Here is a tiny trained network, its code and every weight. The questions are about switching its units off for an input and a target symbol, where a switched-off unit gives its printed mean instead of its output.

import numpy as np


def w(rows, s, z=0):
    codes = np.array(rows[::2]) - 128.0
    scale = np.full(codes.shape[1], s)
    scale[-1] = z or s
    return codes * scale


def f(y):
    return np.maximum(y, 0)


def softmax(a):
    e = np.exp(a - a.max(-1, keepdims=True))
    return e / e.sum(-1, keepdims=True)


def log_softmax(a):
    a = a - a.max(-1, keepdims=True)
    return a - np.log(np.exp(a).sum(-1, keepdims=True))


def net(x, mask):
    ids = ['αβδηλμξπφ'.index(c) for c in x.split()]
    T = len(ids)
    res = E[ids] + P[:T]
    q, k, v = (res @ M[0].T for M in (Q, K, V))
    z = softmax(np.where(np.tri(T) > 0, q @ k.T / 4**0.5, -1e9)) @ v
    res = res + np.where(mask[0], z, O[0][:, -1]) @ O[0][:, :-1]
    y = f(res @ A[0][:, :-1].T + A[0][:, -1])
    res = res + np.where(mask[1:13], y, B[0][:, -1]) @ B[0][:, :-1]
    return log_softmax(res[-1] @ U[:, :-1].T + U[:, -1])


Q, K, V, O, A, B = {}, {}, {}, {}, {}, {}
E = w([
[55,162,106],'α',
[166,109,132],'β',
[179,169,120],'δ',
[154,142,59],'η',
[180,139,97],'λ',
[159,226,165],'μ',
[135,92,109],'ξ',
[92,251,116],'π',
[27,124,170],'φ',
],0.018)
P = w([
[224,125,78],'0',
[177,199,188],'1',
[2,87,50],'2',
[216,123,84],'3',
[156,228,184],'4',
[11,87,55],'5',
[216,123,81],'6',
[138,231,175],'7',
[10,83,54],'8',
[220,120,86],'9',
[127,212,170],'10',
],0.0075)
Q[0] = w([
[254,126,102],'h0',
[169,197,80],'h0',
[37,146,35],'h0',
[216,84,254],'h0',
],0.0067)
K[0] = w([
[253,111,43],'h0',
[196,142,202],'h0',
[89,227,140],'h0',
[156,11,62],'h0',
],0.0067)
V[0] = w([
[151,168,56],'h0',
[192,117,47],'h0',
[160,99,253],'h0',
[152,202,117],'h0',
],0.0061)
O[0] = w([
[108,177,85,231],'h0',
[180,166,80,150],'h0',
[183,91,173,10],'h0',
[122,255,126,253],'h0',
],0.0063,0.003)
A[0] = w([
[150,197,152,100],'n0',
[195,42,147,173],'n1',
[118,154,121,97],'n2',
[183,136,102,171],'n3',
[251,139,188,84],'n4',
[72,111,153,87],'n5',
[123,150,109,112],'n6',
[48,167,196,1],'n7',
[188,133,75,149],'n8',
[88,88,25,148],'n9',
[71,126,105,168],'n10',
[126,151,68,91],'n11',
],0.014,0.0078)
B[0] = w([
[72,74,54,243],'n0',
[37,6,200,157],'n1',
[89,127,163,175],'n2',
[105,42,158,230],'n3',
[246,180,194,183],'n4',
[96,63,174,163],'n5',
[139,158,137,187],'n6',
[212,34,101,202],'n7',
[91,75,170,240],'n8',
[162,134,35,254],'n9',
[145,165,183,245],'n10',
[173,134,134,221],'n11',
],0.011,0.007)
U = w([
[185,184,160,123],'α',
[96,101,180,37],'β',
[69,131,169,254],'δ',
[190,97,119,40],'η',
[196,127,120,115],'λ',
[34,165,146,234],'μ',
[127,96,49,106],'ξ',
[186,249,101,145],'π',
[64,56,77,65],'φ',
],0.016,0.007)

Each question gives the input, a string of symbols that net reads in full, and the target symbol t.
The units are the heads (4 rows each of Q, K, V and O) and the neurons (one row each of A and B). Each row of codes is followed by its name. A weight is (code - 128) times the scale printed after its matrix; where a second scale follows, it is the last column's (O, A, B and U).
mask holds one flag per unit, heads first, then neurons. A switched-off unit (its flag False) gives its mean, the last column of its rows in O or B, instead of its output. The means were averaged over made-up inputs and are rounded, as every weight is.
A unit's drop is (log p(t) with every unit on - log p(t) with that unit switched off) / (log p(t) with every unit on - log p(t) with every unit switched off).
The circuit of an input: a set's keep is (log p(t) with only the set's units on - log p(t) with every unit switched off) / (log p(t) with every unit on - log p(t) with every unit switched off). Starting from the 12 units with the biggest drops (on a tie, the unit counted first), units are removed one at a time, each time the one whose removal leaves the highest keep (on an exact tie, the one counted first), for as long as the keep stays at least 0.8.
units of the circuit, in order: the units of the circuit, biggest drop first
k most important neurons: the k neurons with the biggest drops, biggest first
drop of u: that unit's drop, to one decimal
input α μ α π ξ λ ξ δ ξ, target ξ: units of the circuit, in order => (n9)
input η π ξ ξ α α ξ, target φ: units of the circuit, in order => (n1; n4)
input η λ ξ ξ π, target ξ: units of the circuit, in order => (n0; n7)
input α ξ δ δ φ, target β: 4 most important neurons => (n7; n9; n5; n0)
input ξ ξ μ η λ λ ξ η α, target ξ: 4 most important neurons => (n9; n7; n4; n5)
input λ λ π η μ α π, target μ: 3 most important neurons => (n0; n9; n7)
input φ ξ λ ξ ξ, target δ: 2 most important neurons => (n9; n7)
input η μ π ξ μ ξ β, target β: 2 most important neurons => (n1; n8)
input ξ ξ μ λ ξ φ α α φ ξ, target φ: 2 most important neurons => (n1; n10)
input π π ξ β δ ξ ξ π λ, target π: 3 most important neurons => (n0; n7; n1)
input ξ ξ π ξ μ η β, target β: 2 most important neurons => (n1; n4)
input α π β, target π: 2 most important neurons => (n0; n3)
input η λ δ α, target π: drop of n0 => 0.1
input π δ α λ η, target φ: drop of n0 => 0.3
input π ξ π δ π β, target π: drop of h0 => 0.2
